[141 163 174 102  97 142 110] -> X
[147 130 105 115 109 117 114] -> Y
[123  80  81 151 160  82 128] -> L
[147 118 105 114 115 130 109] -> Q
[ 97 110 174 102 163 142 140] -> A
[183 130 154 126 130 148 139] -> J
gone L: [160 123  81 128 151  82] => [80]
gone L: [128 123  82 160  80 151] => [81]
gone L: [123  81  80 151 128 160] => [82]
perm: [114 117 109 115 105 130 147] => Y
gone Q: [115 147 114 105 130 118] => [109]
gone L: [ 80 128 123  82 160 151] => [81]
perm: [174 102  97 142 110 141 163] => X

[115 158 108  87 104 148 154 202 158 108]  senak
[139  98 147 202 121  88 145 155 115  60]  Feli
[138 113 171 143 118 141  85  75  86 117]  Kepo
[129 113 161 132 175 153  77  81 175 135]  tuk
[158 158 104 147 202 115 108 108 154  87]  Zifo
[124 133 144 126 150 142  58  79 101 172]  Tabub
[143 175  98  97 128 145 157 210 149 130]  deg
[113 162 112 135  98 175  95 147 199 171]  fomik
[ 95 145 125  70  80 138 138 181 150 101]  zudo
[160 106 110  89 112  97 125 192 112 139]  visob
[139 118 144 143 201 159 144  63 178 155]  ganin
[120 121 153 124 158 144  54  71 136 148]  Gonu
gone Kepo: [118 138 171  85 141 117  75 113 143] => [86]
perm: [108 158 202 154 148 104  87 108 158 115] => senak
perm: [ 87 104 108 108 115 147 154 158 158 202] => Zifo

[104 119 126 127] = D
[187 154 150 155] = S
[138  58 126 120] = F
[120  59 138 126] = M
[104 127 125 119] = V
[ 98  93 161 153] = T
gone M: [138  59 126] => [120]
perm: [104 119 125 127] => V
perm: [126 138  59 120] => M
gone S: [187 150 154] => [155]

[119 131 182 127 152 106 172] : lol
[168 202 132  88 174 110 145] : goz
[188 181  97 127 117 129 103] : Tobop
[119 112 182 127 152 111 172] : dutu
[ 98 110 106 129 119 120 111] : Zigo
perm: [ 88 110 132 145 168 174 202] => goz
gone dutu: [119 111 172 127 182 152] => [112]

[130 178  76 181  74 180  73 184  78 181  79 175  80 177  78 185  70 177
  72 175  91 139 134 114 146 108 145 131 133 131 121 140 115 142 114 141
 105 157  97] : gil
[133 175 175  79 131 114 139 140 185  70  97 142 115 131 177  92  78 178
  73 181 157  81  80 146  74 114 121  78 141 184  72  76 181 108 134 177
 145 180 105] : Rit
[ 81 178  76 181  74 180  73 184  74 181  79 175  80 177  78 185  70 188
  72 175  91 139 134 114 146 108 145 116 133 131 121 140 115 142 114 141
 105 157  97] : ledek
[180  75 181  73 186  73 181  78 177  81 173  79 185  70 187  73 177  88
 148 127 110 145 105 145 115 136 128 121 139 117 141 114 145 105 156 100
 159  92 166] : Tise
[ 76 181  73 186  73 181  78 178  80 176  79 188  71 187  72 177  90 144
 137 110 152 107 144 117 135 131 121 140 118 139 117 143 108 152 102 161
  95 164  90] : Sote
perm: [142 114 141 105 157  97 130 178  76 181  74 180  73 184  78 181  79 175
  80 177  78 185  70 177  72 175  91 139 134 114 146 108 145 131 133 131
 121 140 115] => gil
gone ledek: [140 108 145  97 142  80  76  72  74 146 175 181 114 157  91 134  81 114
 188  79 105 131 181 180 184  73  74 177 178 121 175 139 141 133 185 115
  70 116] => [78]
perm: [131 121 140 115 142 114 141 105 157  97 130 178  76 181  74 180  73 184
  78 181  79 175  80 177  78 185  70 177  72 175  91 139 134 114 146 108
 145 131 133] => gil
gone Sote: [117  73 186 152  72 181 143 121 135 108  79 102  78 144 152  90 117 131
 139  76 178 176 181 140 144 188 187  73 107 118 161 164  90  71 177 110
  80 137] => [95]
gone gil: [131 178 133 142 105 175  73  80  78  97  74 181 175 181 145 114 115 139
 141  79 177 180 114 121 177 131 185 184 134  70 140  78 130  91 157  72
 108  76] => [146]

[135 143 131 120 116 129 151 153 130 124 111 128 145] : sona
[132 135 129 125 123 128 139 136 129 125 120 127 134] : pag
[137 148 134 111 107 131 164 181 133 128 106 131 161] : sonor
[148 133 161 131 107 138 131 111 181 164 106 128 134] : rin
[134 141 132 118 135 130 151 160 131 127 114 130 148] : gabiv
[119 110 127 134 139 129 103 109 126 135 148 130 114] : Sima
[133 135 117 148 143 118 120  64 121 108 119 114  94] : nuf
[134 139 126 131 126 125 138 120 127 119 115 123 126] : zamob
perm: [134 111 107 131 164 181 133 128 106 131 161 137 148] => sonor
perm: [145 128 111 124 130 153 151 129 116 120 131 143 135] => sona
gone gabiv: [130 131 141 148 151 118 132 135 160 114 127 130] => [134]
gone pag: [125 123 134 129 135 128 120 125 139 129 136 127] => [132]

